Here is a tiny trained network, its code and every weight. The questions are about switching its units off for an input and a class, where a switched-off unit gives its printed mean instead of its output.

import numpy as np


def w(rows, s, z=0):
    codes = np.array(rows[::2]) - 128.0
    scale = np.full(codes.shape[1], s)
    scale[-1] = z or s
    return codes * scale


def f(y):
    return y / 2 * (1 + np.tanh(0.7978845608 * (y + 0.044715 * y**3)))


def log_softmax(a):
    a = a - a.max(-1, keepdims=True)
    return a - np.log(np.exp(a).sum(-1, keepdims=True))


def net(x, mask):
    res = np.array(x, float).reshape(1, 7) / 4 @ E
    y = f(res @ A[0][:, :-1].T + A[0][:, -1])
    res = res + np.where(mask, y, B[0][:, -1]) @ B[0][:, :-1]
    return log_softmax(res[-1] @ U[:, :-1].T + U[:, -1])


A, B = {}, {}
E = w([
[128,132,131,127,129,128,125,131,128,126,129],'x0',
[66,140,113,252,126,96,157,143,16,89,156],'x1',
[177,237,131,134,32,88,152,167,101,217,103],'x2',
[254,128,125,26,180,66,188,92,24,79,122],'x3',
[220,174,128,228,251,95,90,90,148,161,134],'x4',
[113,106,192,112,147,194,84,107,23,196,114],'x5',
[16,212,76,60,197,108,137,76,119,168,138],'x6',
],0.0082)
A[0] = w([
[68,140,109,240,119,84,183,145,9,72,183,77],'N1',
[174,125,120,75,142,118,169,116,79,94,155,43],'N2',
[113,98,190,117,160,204,108,110,31,188,153,59],'N3',
[241,36,172,199,54,153,142,179,127,65,67,10],'N4',
[163,196,117,128,77,111,146,149,129,194,114,44],'N5',
[8,238,33,59,198,99,167,50,122,155,109,16],'N6',
[117,77,116,127,168,136,76,75,130,51,170,51],'N7',
[43,78,118,25,11,155,192,185,87,77,123,55],'N8',
[180,255,118,115,9,54,145,163,88,200,111,41],'N9',
[141,142,55,137,140,65,216,144,217,45,189,80],'N10',
[93,41,107,100,187,135,125,95,144,39,169,62],'N11',
[127,107,191,103,150,174,122,127,68,178,126,94],'N12',
[135,160,72,138,103,75,166,160,186,50,140,75],'N13',
[226,134,121,36,160,49,196,82,22,55,107,62],'N14',
],0.0072,0.011)
B[0] = w([
[179,134,157,14,124,156,139,74,254,172,120,243],'N1',
[71,125,140,177,113,167,102,160,180,194,149,151],'N2',
[131,97,40,120,80,73,75,115,86,178,57,177],'N3',
[114,119,194,84,113,87,107,157,69,112,251,217],'N4',
[104,77,149,136,172,182,175,133,117,177,114,150],'N5',
[178,74,218,117,90,95,89,191,78,98,251,210],'N6',
[130,69,171,161,178,156,183,166,110,154,95,167],'N7',
[202,218,130,210,238,75,92,107,150,162,124,255],'N8',
[82,22,160,135,210,178,219,147,94,123,95,216],'N9',
[136,121,77,114,90,102,81,92,41,210,63,191],'N10',
[96,85,186,140,148,171,247,155,80,176,88,201],'N11',
[138,126,57,118,89,104,114,100,106,161,101,159],'N12',
[135,87,80,119,87,128,57,111,54,225,79,165],'N13',
[56,184,134,192,79,170,85,153,217,123,131,252],'N14',
],0.0087,0.008)
U = w([
[102,83,142,135,165,154,193,145,102,130,96,105],'0',
[140,111,154,103,99,105,105,155,91,113,217,107],'1',
[46,152,126,187,74,159,88,150,185,134,122,105],'2',
[142,119,90,102,88,103,92,110,77,144,63,111],'3',
[203,181,127,186,225,90,108,113,129,132,123,107],'4',
[133,144,128,109,115,130,139,122,130,101,111,251],'5',
[174,123,142,6,118,149,135,111,212,136,105,113],'6',
[140,159,79,125,120,122,151,117,115,26,115,134],'7',
],0.016,0.027)

Each question gives the input, the list of numbers given to net, and the class t.
The units are the neurons (one row each of A and B). Each row of codes is followed by its name. A weight is (code - 128) times the scale printed after its matrix; where a second scale follows, it is the last column's (A, B and U).
mask holds one flag per neuron, in row order. A switched-off neuron (its flag False) gives its mean, the last column of its row in B, instead of its output. The means were averaged over made-up inputs and are rounded, as every weight is.
A unit's drop is (log p(t) with every unit on - log p(t) with that unit switched off) / (log p(t) with every unit on - log p(t) with every unit switched off).
The circuit of an input: a set's keep is (log p(t) with only the set's units on - log p(t) with every unit switched off) / (log p(t) with every unit on - log p(t) with every unit switched off). Starting from the 12 units with the biggest drops (on a tie, the unit counted first), units are removed one at a time, each time the one whose removal leaves the highest keep (on an exact tie, the one counted first), for as long as the keep stays at least 0.8.
circuit, biggest first: the units of the circuit, biggest drop first
unit that matters most: the unit with the biggest drop
top k neurons: the k neurons with the biggest drops, biggest first
drop of u: that unit's drop, to one decimal
input [-7,-4,-1,-6,-5,-1,7], class 1: top 2 neurons	N6; N14
input [5,5,-7,2,6,-2,7], class 0: circuit, biggest first	N11
input [2,-5,-5,2,-2,-1,-6], class 1: top 2 neurons	N4; N1
input [-1,3,7,7,-3,-6,7], class 0: top 3 neurons	N9; N5; N4
input [3,6,4,2,5,-5,2], class 6: circuit, biggest first	N1; N8
input [-4,-7,-2,-5,-4,-8,-5], class 3: circuit, biggest first	N10; N13
input [-8,-7,-6,-6,5,2,-5], class 5: circuit, biggest first	N1; N8; N14
input [-1,4,6,2,7,4,-7], class 1: top 2 neurons	N4; N8
input [8,7,8,-4,-8,1,0], class 0: top 2 neurons	N9; N5
input [-7,-6,6,5,-2,4,-2], class 5: top 4 neurons	N1; N14; N11; N7
input [-3,-6,3,4,0,-5,6], class 1: top 2 neurons	N6; N1
input [-2,8,-5,7,1,-2,-7], class 6: top 2 neurons	N1; N6
input [-3,7,0,8,7,0,5], class 2: top 3 neurons	N14; N8; N2
input [-2,2,2,8,-1,7,5], class 2: top 2 neurons	N14; N2
input [0,1,-8,4,1,2,6], class 0: top 2 neurons	N11; N7
input [-2,4,8,-7,4,0,8], class 0: top 2 neurons	N9; N5
input [-1,7,-7,-1,6,1,-8], class 1: circuit, biggest first	N4
input [-6,6,-1,6,7,-7,6], class 3: circuit, biggest first	N10; N8
input [-6,-6,-5,-4,1,-6,-4], class 3: circuit, biggest first	N10; N1; N13
input [3,1,0,2,4,6,-2], class 3: unit that matters most	N8
input [3,6,-1,4,-7,6,7], class 1: drop of N10	0.2
input [4,0,-4,7,-5,1,4], class 2: drop of N2	0.1
input [7,1,4,0,-8,4,-6], class 4: drop of N8	1.1
